Here is a tiny trained network, its code and every weight. The questions are about switching its units off for an input and a class, where a switched-off unit gives its printed mean instead of its output.

import numpy as np


def w(rows, s, z=0):
    codes = np.array(rows[::2]) - 128.0
    scale = np.full(codes.shape[1], s)
    scale[-1] = z or s
    return codes * scale


def f(y):
    return np.maximum(y, 0)


def log_softmax(a):
    a = a - a.max(-1, keepdims=True)
    return a - np.log(np.exp(a).sum(-1, keepdims=True))


def net(x, mask):
    res = np.array(x, float).reshape(1, 5) / 4 @ E
    y = f(res @ A[0][:, :-1].T + A[0][:, -1])
    res = res + np.where(mask, y, B[0][:, -1]) @ B[0][:, :-1]
    return log_softmax(res[-1] @ U[:, :-1].T + U[:, -1])


A, B = {}, {}
E = w([
[186,94,196],'x0',
[131,133,130],'x1',
[7,24,110],'x2',
[67,171,82],'x3',
[131,127,124],'x4',
],0.012)
A[0] = w([
[136,82,45,98],'n0',
[110,114,148,254],'n1',
[89,113,132,154],'n2',
[220,122,199,129],'n3',
[49,156,113,89],'n4',
[94,97,100,167],'n5',
[169,246,94,142],'n6',
[63,148,116,96],'n7',
[110,124,106,83],'n8',
[118,138,94,125],'n9',
],0.014,0.0082)
B[0] = w([
[113,128,159,156],'n0',
[61,30,31,200],'n1',
[116,191,152,172],'n2',
[251,137,122,255],'n3',
[164,206,177,178],'n4',
[93,210,209,187],'n5',
[31,25,88,248],'n6',
[150,254,195,170],'n7',
[185,102,154,141],'n8',
[126,96,183,149],'n9',
],0.0092,0.014)
U = w([
[139,128,105,220],'0',
[76,182,111,146],'1',
[206,254,164,1],'2',
],0.011,0.0059)

Each question gives the input, the list of numbers given to net, and the class t.
The units are the neurons (one row each of A and B). Each row of codes is followed by its name. A weight is (code - 128) times the scale printed after its matrix; where a second scale follows, it is the last column's (A, B and U).
mask holds one flag per neuron, in row order. A switched-off neuron (its flag False) gives its mean, the last column of its row in B, instead of its output. The means were averaged over made-up inputs and are rounded, as every weight is.
A unit's drop is (log p(t) with every unit on - log p(t) with that unit switched off) / (log p(t) with every unit on - log p(t) with every unit switched off).
The circuit of an input: a set's keep is (log p(t) with only the set's units on - log p(t) with every unit switched off) / (log p(t) with every unit on - log p(t) with every unit switched off). Starting from all 10 units, units are removed one at a time, each time the one whose removal leaves the highest keep (on an exact tie, the one counted first), for as long as the keep stays at least 0.8.
circuit, biggest first: the units of the circuit, biggest drop first
most important unit: the unit with the biggest drop
k most important neurons: the k neurons with the biggest drops, biggest first
drop when u is switched off: that unit's drop, to one decimal
input [0,1,-8,8,-8], class 1: 2 most important neurons : [n6 n3]
input [-2,7,8,-7,-8], class 1: 2 most important neurons : [n3 n5]
input [-6,6,-7,8,-8], class 1: most important unit : n6
input [-3,-7,8,-6,-5], class 1: 2 most important neurons : [n3 n5]
input [-4,4,-6,4,-6], class 1: 2 most important neurons : [n3 n6]
input [-4,8,-7,8,-4], class 1: 2 most important neurons : [n6 n3]
input [-1,7,-4,-6,-7], class 0: circuit, biggest first : [n7 n5]
input [-3,-6,4,1,-7], class 2: circuit, biggest first : [n6 n7]
input [6,1,-4,6,7], class 0: circuit, biggest first : [n6 n5]
input [0,7,-8,-6,-3], class 0: drop when n3 is switched off : -0.2
input [-7,4,-6,-7,4], class 0: drop when n6 is switched off : 0.6
input [-4,6,-5,2,3], class 1: drop when n3 is switched off : 0.6
input [0,-2,2,3,3], class 2: drop when n6 is switched off : 1.7
input [-1,5,-6,-6,8], class 0: circuit, biggest first : [n6]
